Here is a tiny trained network, its code and every weight. The questions are about switching its units off for an input and a class, where a switched-off unit gives its printed mean instead of its output.

import numpy as np


def w(rows, s, z=0):
    codes = np.array(rows[::2]) - 128.0
    scale = np.full(codes.shape[1], s)
    scale[-1] = z or s
    return codes * scale


def norm(h):
    return h / np.sqrt((h * h).mean(-1, keepdims=True) + 1e-5)


def f(y):
    return y / 2 * (1 + np.tanh(0.7978845608 * (y + 0.044715 * y**3)))


def log_softmax(a):
    a = a - a.max(-1, keepdims=True)
    return a - np.log(np.exp(a).sum(-1, keepdims=True))


def net(x, mask):
    res = np.array(x, float).reshape(1, 4) / 4 @ E
    u = 0
    for l in range(2):
        y = f(norm(res) @ A[l][:, :-1].T + A[l][:, -1])
        res = res + np.where(mask[u : u + 16], y, B[l][:, -1]) @ B[l][:, :-1]
        u += 16
    return log_softmax(norm(res)[-1] @ U[:, :-1].T + U[:, -1])


A, B = {}, {}
E = w([
[161,154,104,187,96,53],'x0',
[70,250,109,116,91,152],'x1',
[208,131,155,76,47,156],'x2',
[213,158,16,109,197,159],'x3',
],0.002)
A[0] = w([
[189,116,123,70,38,147,71],'L0N0',
[92,238,90,149,70,183,83],'L0N1',
[140,138,123,147,105,110,105],'L0N2',
[151,116,77,179,153,156,150],'L0N3',
[135,136,130,152,121,141,128],'L0N4',
[177,112,69,115,183,177,126],'L0N5',
[60,76,212,124,83,119,121],'L0N6',
[71,97,128,189,163,118,142],'L0N7',
[186,174,107,178,82,3,98],'L0N8',
[181,145,139,81,69,145,33],'L0N9',
[194,114,131,83,27,149,113],'L0N10',
[180,127,129,82,65,145,5],'L0N11',
[91,110,159,28,181,221,37],'L0N12',
[76,88,160,18,172,220,90],'L0N13',
[183,136,59,119,151,137,100],'L0N14',
[169,167,98,196,80,18,76],'L0N15',
],0.004,0.0025)
B[0] = w([
[90,133,182,119,190,163,168],'L0N0',
[85,59,104,42,103,82,210],'L0N1',
[134,120,132,122,126,147,119],'L0N2',
[125,159,167,132,116,109,168],'L0N3',
[125,119,130,116,131,132,129],'L0N4',
[152,177,149,151,72,80,197],'L0N5',
[186,199,153,145,78,74,251],'L0N6',
[131,165,152,114,142,126,182],'L0N7',
[91,101,120,168,80,254,207],'L0N8',
[96,111,145,125,192,166,116],'L0N9',
[88,155,187,96,201,165,211],'L0N10',
[120,107,163,136,197,158,98],'L0N11',
[131,105,75,217,72,183,146],'L0N12',
[116,148,79,243,51,151,195],'L0N13',
[151,152,179,139,90,113,164],'L0N14',
[86,109,106,170,108,227,183],'L0N15',
],0.0038,0.0015)
A[1] = w([
[203,158,59,72,170,135,1],'L1N0',
[166,113,74,130,150,164,19],'L1N1',
[188,60,164,181,154,111,115],'L1N2',
[193,139,47,92,173,158,47],'L1N3',
[161,33,151,183,139,110,64],'L1N4',
[143,207,191,144,121,100,185],'L1N5',
[198,2,133,133,160,91,83],'L1N6',
[199,171,161,95,74,152,173],'L1N7',
[81,142,75,181,168,48,111],'L1N8',
[101,104,162,90,121,102,114],'L1N9',
[66,98,84,61,69,121,81],'L1N10',
[70,77,206,117,84,98,69],'L1N11',
[47,146,95,223,212,65,81],'L1N12',
[109,101,102,223,92,226,58],'L1N13',
[189,166,50,101,186,161,77],'L1N14',
[114,148,73,154,171,117,57],'L1N15',
],0.0044,0.0021)
B[1] = w([
[112,167,193,209,83,76,122],'L1N0',
[21,147,178,184,59,113,87],'L1N1',
[32,195,58,58,125,137,193],'L1N2',
[69,183,243,246,13,62,135],'L1N3',
[81,255,73,63,64,165,153],'L1N4',
[216,91,60,169,212,122,250],'L1N5',
[28,215,48,39,88,156,169],'L1N6',
[41,49,147,173,218,101,254],'L1N7',
[148,72,220,74,165,217,186],'L1N8',
[135,176,75,178,155,147,130],'L1N9',
[175,174,57,71,162,105,152],'L1N10',
[134,230,123,251,116,116,193],'L1N11',
[149,101,237,82,121,254,187],'L1N12',
[171,44,41,214,24,225,190],'L1N13',
[78,123,184,189,100,104,159],'L1N14',
[90,129,217,125,100,145,104],'L1N15',
],0.0028,0.0016)
U = w([
[110,102,80,214,34,222,157],'0',
[150,186,195,218,133,11,155],'1',
[63,197,50,2,122,97,151],'2',
[125,92,234,93,215,211,146],'3',
[202,34,68,117,193,100,132],'4',
[160,38,110,92,134,73,2],'5',
[156,42,108,95,140,74,3],'6',
],0.0093,0.0081)

Each question gives the input, the list of numbers given to net, and the class t.
The units are the neurons (one row each of A and B). Each row of codes is followed by its name. A weight is (code - 128) times the scale printed after its matrix; where a second scale follows, it is the last column's (A, B and U).
mask holds one flag per neuron, layer by layer. A switched-off neuron (its flag False) gives its mean, the last column of its row in B, instead of its output. The means were averaged over made-up inputs and are rounded, as every weight is.
A unit's drop is (log p(t) with every unit on - log p(t) with that unit switched off) / (log p(t) with every unit on - log p(t) with every unit switched off).
The circuit of an input: a set's keep is (log p(t) with only the set's units on - log p(t) with every unit switched off) / (log p(t) with every unit on - log p(t) with every unit switched off). Starting from the 12 units with the biggest drops (on a tie, the unit counted first), units are removed one at a time, each time the one whose removal leaves the highest keep (on an exact tie, the one counted first), for as long as the keep stays at least 0.8.
circuit, biggest first: the units of the circuit, biggest drop first
unit that matters most: the unit with the biggest drop
k most important neurons: the k neurons with the biggest drops, biggest first
k most important neurons of layer l: the k neurons of layer l with the biggest drops, biggest first
input [2,-7,6,-1], class 2: circuit, biggest first	(L1N6 L1N2)
input [0,3,-5,-4], class 3: 3 most important neurons of layer 1	(L1N8 L1N12 L1N3)
input [7,-8,-1,-2], class 2: circuit, biggest first	(L1N6 L1N4)
input [4,-8,0,8], class 1: circuit, biggest first	(L1N3 L1N0)
input [-6,-4,1,-3], class 0: circuit, biggest first	(L0N13)
input [-2,2,-1,1], class 4: 2 most important neurons of layer 0	(L0N1 L0N8)
input [6,3,-2,8], class 1: 2 most important neurons	(L0N13 L0N12)
input [4,-3,7,6], class 3: 3 most important neurons of layer 0	(L0N10 L0N0 L0N8)
input [7,5,-8,-3], class 3: 4 most important neurons	(L1N12 L1N8 L0N13 L0N12)
input [7,-8,-8,-2], class 2: circuit, biggest first	(L1N6 L1N4 L1N2)
input [3,-3,8,6], class 3: 2 most important neurons	(L0N10 L0N0)
input [-7,-7,3,-4], class 0: circuit, biggest first	(L0N13 L0N12)
input [1,-8,-3,8], class 1: circuit, biggest first	(L1N3 L1N0 L0N5)
input [7,-1,5,5], class 0: circuit, biggest first	(L0N8)
input [-6,-5,-5,3], class 0: 2 most important neurons	(L0N13 L0N12)
input [-2,-1,-3,-2], class 4: 2 most important neurons	(L0N6 L1N5)
input [-2,4,-7,-6], class 3: 4 most important neurons	(L1N12 L1N8 L0N5 L0N14)
input [8,-3,-8,4], class 0: circuit, biggest first	(L0N8 L0N15)
input [-5,0,4,-7], class 1: 3 most important neurons	(L0N6 L0N8 L0N15)
input [5,-4,2,-5], class 0: unit that matters most	L0N8
input [5,-3,3,-1], class 0: 2 most important neurons	(L1N13 L0N8)
input [-6,0,4,-3], class 0: 2 most important neurons of layer 0	(L0N13 L0N12)
input [-5,-8,-4,7], class 2: 2 most important neurons	(L1N6 L1N2)
